Here is a tiny trained network, its code and every weight. The questions are about switching its units off for an input and a class, where a switched-off unit gives its printed mean instead of its output.

import numpy as np


def w(rows, s, z=0):
    codes = np.array(rows[::2]) - 128.0
    scale = np.full(codes.shape[1], s)
    scale[-1] = z or s
    return codes * scale


def f(y):
    return np.maximum(y, 0)


def log_softmax(a):
    a = a - a.max(-1, keepdims=True)
    return a - np.log(np.exp(a).sum(-1, keepdims=True))


def net(x, mask):
    res = np.array(x, float).reshape(1, 4) / 4 @ E
    y = f(res @ A[0][:, :-1].T + A[0][:, -1])
    res = res + np.where(mask, y, B[0][:, -1]) @ B[0][:, :-1]
    return log_softmax(res[-1] @ U[:, :-1].T + U[:, -1])


A, B = {}, {}
E = w([
[98,172,4,97,85],'x0',
[148,191,191,94,47],'x1',
[145,103,119,205,67],'x2',
[75,53,148,74,86],'x3',
],0.014)
A[0] = w([
[158,87,125,153,112,32],'n1',
[160,138,113,195,101,142],'n2',
[126,112,233,156,119,127],'n3',
[105,172,35,88,60,190],'n4',
[110,143,171,178,143,90],'n5',
[92,120,146,44,157,173],'n6',
[189,175,151,66,97,111],'n7',
[184,87,191,139,172,56],'n8',
[91,85,160,98,112,167],'n9',
[114,114,172,136,152,29],'n10',
[133,188,134,109,191,133],'n11',
[156,119,181,125,159,87],'n12',
[122,80,97,152,194,9],'n13',
[247,248,134,205,172,144],'n14',
[140,109,131,182,89,164],'n15',
[180,103,173,155,143,104],'n16',
[145,147,120,193,111,20],'n17',
[167,145,192,93,97,59],'n18',
[97,101,134,66,122,91],'n19',
[59,187,31,155,89,226],'n20',
[175,170,154,98,42,17],'n21',
[165,179,161,82,59,90],'n22',
[105,200,114,165,154,2],'n23',
[176,192,131,71,201,126],'n24',
[111,66,130,133,70,140],'n25',
[135,57,120,155,52,178],'n26',
[121,169,140,121,92,43],'n27',
[93,65,49,169,202,152],'n28',
[46,62,165,75,59,16],'n29',
[135,85,196,179,153,134],'n30',
[177,87,170,105,204,79],'n31',
[81,116,148,63,150,99],'n32',
],0.015,0.0016)
B[0] = w([
[146,144,149,134,91,151],'n1',
[142,228,249,191,128,177],'n2',
[70,151,72,85,132,208],'n3',
[18,165,67,82,138,226],'n4',
[80,181,88,118,131,164],'n5',
[141,231,208,177,101,182],'n6',
[143,76,128,139,64,190],'n7',
[62,109,83,78,104,192],'n8',
[114,106,154,194,197,174],'n9',
[107,105,100,69,123,159],'n10',
[114,165,200,194,119,172],'n11',
[119,186,93,92,126,173],'n12',
[232,48,104,158,4,176],'n13',
[50,55,108,224,220,255],'n14',
[154,191,197,92,74,170],'n15',
[72,154,77,94,106,180],'n16',
[91,155,159,199,117,167],'n17',
[136,88,80,127,73,189],'n18',
[125,137,158,188,171,169],'n19',
[52,157,99,59,135,222],'n20',
[174,85,108,162,56,207],'n21',
[160,54,85,135,47,207],'n22',
[90,112,111,133,166,167],'n23',
[141,175,235,180,105,186],'n24',
[85,133,170,249,210,173],'n25',
[138,239,193,194,122,182],'n26',
[161,68,99,128,69,165],'n27',
[153,79,103,154,1,207],'n28',
[62,68,111,180,207,209],'n29',
[71,148,102,62,123,196],'n30',
[87,125,144,71,99,184],'n31',
[105,133,209,186,109,172],'n32',
],0.0079,0.021)
U = w([
[47,170,46,21,140,95],'0',
[183,9,76,146,31,122],'1',
[88,87,134,217,241,100],'2',
[120,254,232,174,107,142],'3',
[113,164,139,139,138,250],'4',
[219,87,101,94,163,108],'5',
[216,150,125,70,172,109],'6',
[219,154,135,137,186,106],'7',
],0.0095,0.013)

Each question gives the input, the list of numbers given to net, and the class t.
The units are the neurons (one row each of A and B). Each row of codes is followed by its name. A weight is (code - 128) times the scale printed after its matrix; where a second scale follows, it is the last column's (A, B and U).
mask holds one flag per neuron, in row order. A switched-off neuron (its flag False) gives its mean, the last column of its row in B, instead of its output. The means were averaged over made-up inputs and are rounded, as every weight is.
A unit's drop is (log p(t) with every unit on - log p(t) with that unit switched off) / (log p(t) with every unit on - log p(t) with every unit switched off).
The circuit of an input: a set's keep is (log p(t) with only the set's units on - log p(t) with every unit switched off) / (log p(t) with every unit on - log p(t) with every unit switched off). Starting from the 12 units with the biggest drops (on a tie, the unit counted first), units are removed one at a time, each time the one whose removal leaves the highest keep (on an exact tie, the one counted first), for as long as the keep stays at least 0.8.
circuit, biggest first: the units of the circuit, biggest drop first
unit that matters most: the unit with the biggest drop
k most important neurons: the k neurons with the biggest drops, biggest first
drop when u is switched off: that unit's drop, to one decimal
input [6,-3,3,8], class 2: circuit, biggest first : [n25]
input [6,-4,5,-4], class 0: 2 most important neurons : [n20; n4]
input [6,-8,-4,8], class 1: 4 most important neurons : [n28; n13; n14; n2]
input [-8,-3,7,7], class 0: 2 most important neurons : [n30; n3]
input [-4,-8,-6,5], class 1: 2 most important neurons : [n13; n28]
input [6,6,-7,-1], class 3: 3 most important neurons : [n24; n6; n11]
input [1,-2,7,7], class 2: 4 most important neurons : [n29; n25; n6; n24]
input [-4,-1,5,-2], class 3: 4 most important neurons : [n2; n4; n20; n15]
input [-1,-3,8,-5], class 3: 2 most important neurons : [n2; n15]
input [-6,-7,6,4], class 1: 4 most important neurons : [n13; n28; n4; n20]
input [6,-4,8,0], class 3: 2 most important neurons : [n2; n26]
input [2,4,-2,5], class 2: 2 most important neurons : [n29; n28]
input [-8,-6,-8,-1], class 0: 3 most important neurons : [n8; n30; n31]
input [-6,1,7,8], class 2: circuit, biggest first : [n29]
input [-2,-6,5,8], class 2: 3 most important neurons : [n25; n29; n26]
input [2,-1,8,6], class 3: 2 most important neurons : [n26; n14]
input [4,5,1,-5], class 1: drop when n28 is switched off : -0.1
input [-1,0,2,4], class 2: drop when n2 is switched off : 0.1
input [6,7,-2,8], class 2: drop when n25 is switched off : 0.3
input [7,-5,-8,4], class 3: unit that matters most : n6
input [-5,-5,-7,-4], class 3: drop when n11 is switched off : 0.3
